x =
[[-45.8 -39.5 -27.1  82.2  13.3  23.0 -26.4 -37.3 -13.4  -1.0  21.3  42.8]
 [-67.7 -70.1 -42.7  77.1  -6.2   6.9 -34.8 -61.9 -11.4  15.0   5.8  67.9]
 [  7.7 -25.6  45.0  25.9  46.7  28.2 -72.6 -24.0  -2.5  14.1   4.0 -10.0]
 [-28.8  13.0  45.4 -49.3  12.1 -38.5 -17.8   5.2 -37.3   1.7  -7.5 -13.0]
 [-13.6 -41.2  63.1   8.9 -17.8 -35.5  -6.8  -6.0  34.3  38.1 -14.0   3.0]
 [  3.4 -23.0  43.1  25.9  61.8  33.8 -37.9 -10.6 -16.3  20.9 -13.3   2.2]
 [ 13.2 -37.0  47.0  12.7  32.4  20.5 -45.1   7.8 -20.8  14.9   7.5  14.3]
 [ -5.8   4.1   7.5  -4.4  28.2  -6.4 -39.7 -21.1  -8.5 -16.1 -24.7 -23.2]
 [  7.1 -25.3  23.5  10.6  32.1  23.5 -41.9 -29.2 -15.8  14.7  -8.9  -0.8]
 [-43.4 -55.6 -40.5  82.4   7.2  25.9 -29.1 -40.8   9.9   3.8   9.1  52.7]
 [ 19.2 -34.2  40.6  23.2  34.3  24.5 -54.0   4.2 -13.3  28.5  -2.6  -4.2]
 [-43.3 -13.9 -31.8  -4.9 -11.3  12.9  -9.0  32.7   4.6   2.9   6.3  -3.3]
 [-23.8  13.4  42.7 -28.2 -29.2 -43.8  -5.2  32.1 -17.8  16.5   0.8   5.4]
 [ 19.2   8.5 -20.7  -6.2  37.7 -13.8 -23.9   0.0 -13.2 -21.1  -2.7 -22.7]
 [-40.0 -28.7 -27.0 -31.1  -4.0   1.1 -16.8  25.4 -27.7  -2.9   4.5   9.8]
 [-49.2 -57.6 -70.5  63.4 -18.7   7.7 -32.2 -37.2   8.6  11.7  25.9  59.4]]
Rows and columns are counted from 0.
(0, 0) -> -45.8
(3, 2) -> 45.4
(3, 0) -> -28.8
(14, 2) -> -27.0
(6, 9) -> 14.9
(15, 5) -> 7.7
(1, 10) -> 5.8
(4, 7) -> -6.0
(14, 0) -> -40.0
(8, 3) -> 10.6
(10, 6) -> -54.0
(7, 10) -> -24.7
(6, 7) -> 7.8
(12, 0) -> -23.8
(9, 9) -> 3.8
(10, 1) -> -34.2
(8, 5) -> 23.5
(10, 2) -> 40.6
(12, 7) -> 32.1
(7, 7) -> -21.1
(6, 3) -> 12.7
(15, 2) -> -70.5
(1, 8) -> -11.4
(13, 3) -> -6.2
(10, 11) -> -4.2
(3, 1) -> 13.0
(0, 10) -> 21.3
(13, 8) -> -13.2
(7, 2) -> 7.5
(10, 5) -> 24.5
(12, 9) -> 16.5
(7, 4) -> 28.2
(2, 1) -> -25.6
(4, 4) -> -17.8
(11, 8) -> 4.6
(8, 1) -> -25.3
(7, 5) -> -6.4

a = (-13.2, -3.6, 8.6, -14.0, 11.2, -2.5, 8.6, -17.5, 4.5, -16.7)
a[0] = -13.2
a[1] = -3.6
a[2] = 8.6
a[8] = 4.5
a[7] = -17.5
a[5] = -2.5

data =
[[ 51.0  18.3  30.5 -18.9 -20.7  57.2 -13.6 -38.6  11.1  50.1 -31.3  57.5
   -0.9  -8.5  57.0  36.1]
 [  7.1  35.8  -3.6   4.2 -16.0 -39.1 -27.8   2.1  -3.7 -15.5  14.2  11.7
   32.7  48.1 -14.0 -17.5]
 [ 32.8  61.6  15.0   3.7 -24.0 -27.1 -36.2  -0.2  13.1   1.3  15.9  38.3
   54.1  69.1   5.5  -5.5]
 [ 33.5  64.2  15.0   4.5 -24.3 -28.6 -37.2   1.1  13.8   0.5  17.4  39.0
   56.7  72.7   5.1  -6.3]
 [ 35.2  -5.5  20.6 -23.9 -11.2  48.6  -2.9 -38.8   3.4  40.2 -41.6  38.6
  -29.7 -34.9  46.7  31.6]
 [ 49.2  18.9  29.9 -17.7 -19.7  53.2 -13.2 -35.8  11.9  47.5 -29.0  55.2
    0.4  -6.4  54.1  34.3]
 [-18.2 -38.3  -5.1   3.0  17.8  36.1  29.0   5.1  -2.6   7.5  -3.2 -22.3
  -24.6 -42.2   4.3  10.3]]
data[0, 0] -> 51.0
data[4, 8] -> 3.4
data[6, 3] -> 3.0
data[2, 14] -> 5.5
data[3, 10] -> 17.4
data[5, 12] -> 0.4
data[:, 6] -> [-13.6, -27.8, -36.2, -37.2, -2.9, -13.2, 29.0]
data[4, 11] -> 38.6
data[5, 14] -> 54.1
data[1, 10] -> 14.2
data[4, 15] -> 31.6
data[:, 2] -> [30.5, -3.6, 15.0, 15.0, 20.6, 29.9, -5.1]
data[6, 11] -> -22.3
data[1, 8] -> -3.7
data[:, 7] -> [-38.6, 2.1, -0.2, 1.1, -38.8, -35.8, 5.1]
data[6, 0] -> -18.2
data[0, 5] -> 57.2
data[6, 5] -> 36.1
data[0, 13] -> -8.5
data[0, 6] -> -13.6
data[:, 12] -> [-0.9, 32.7, 54.1, 56.7, -29.7, 0.4, -24.6]
data[2, 1] -> 61.6
data[5, 11] -> 55.2
data[4, 10] -> -41.6
data[5, 0] -> 49.2
data[6] -> [-18.2, -38.3, -5.1, 3.0, 17.8, 36.1, 29.0, 5.1, -2.6, 7.5, -3.2, -22.3, -24.6, -42.2, 4.3, 10.3]
data[2, 15] -> -5.5
data[4] -> [35.2, -5.5, 20.6, -23.9, -11.2, 48.6, -2.9, -38.8, 3.4, 40.2, -41.6, 38.6, -29.7, -34.9, 46.7, 31.6]
data[0, 14] -> 57.0
data[4, 3] -> -23.9
data[3, 13] -> 72.7
data[0, 10] -> -31.3
data[0] -> [51.0, 18.3, 30.5, -18.9, -20.7, 57.2, -13.6, -38.6, 11.1, 50.1, -31.3, 57.5, -0.9, -8.5, 57.0, 36.1]
data[5, 2] -> 29.9
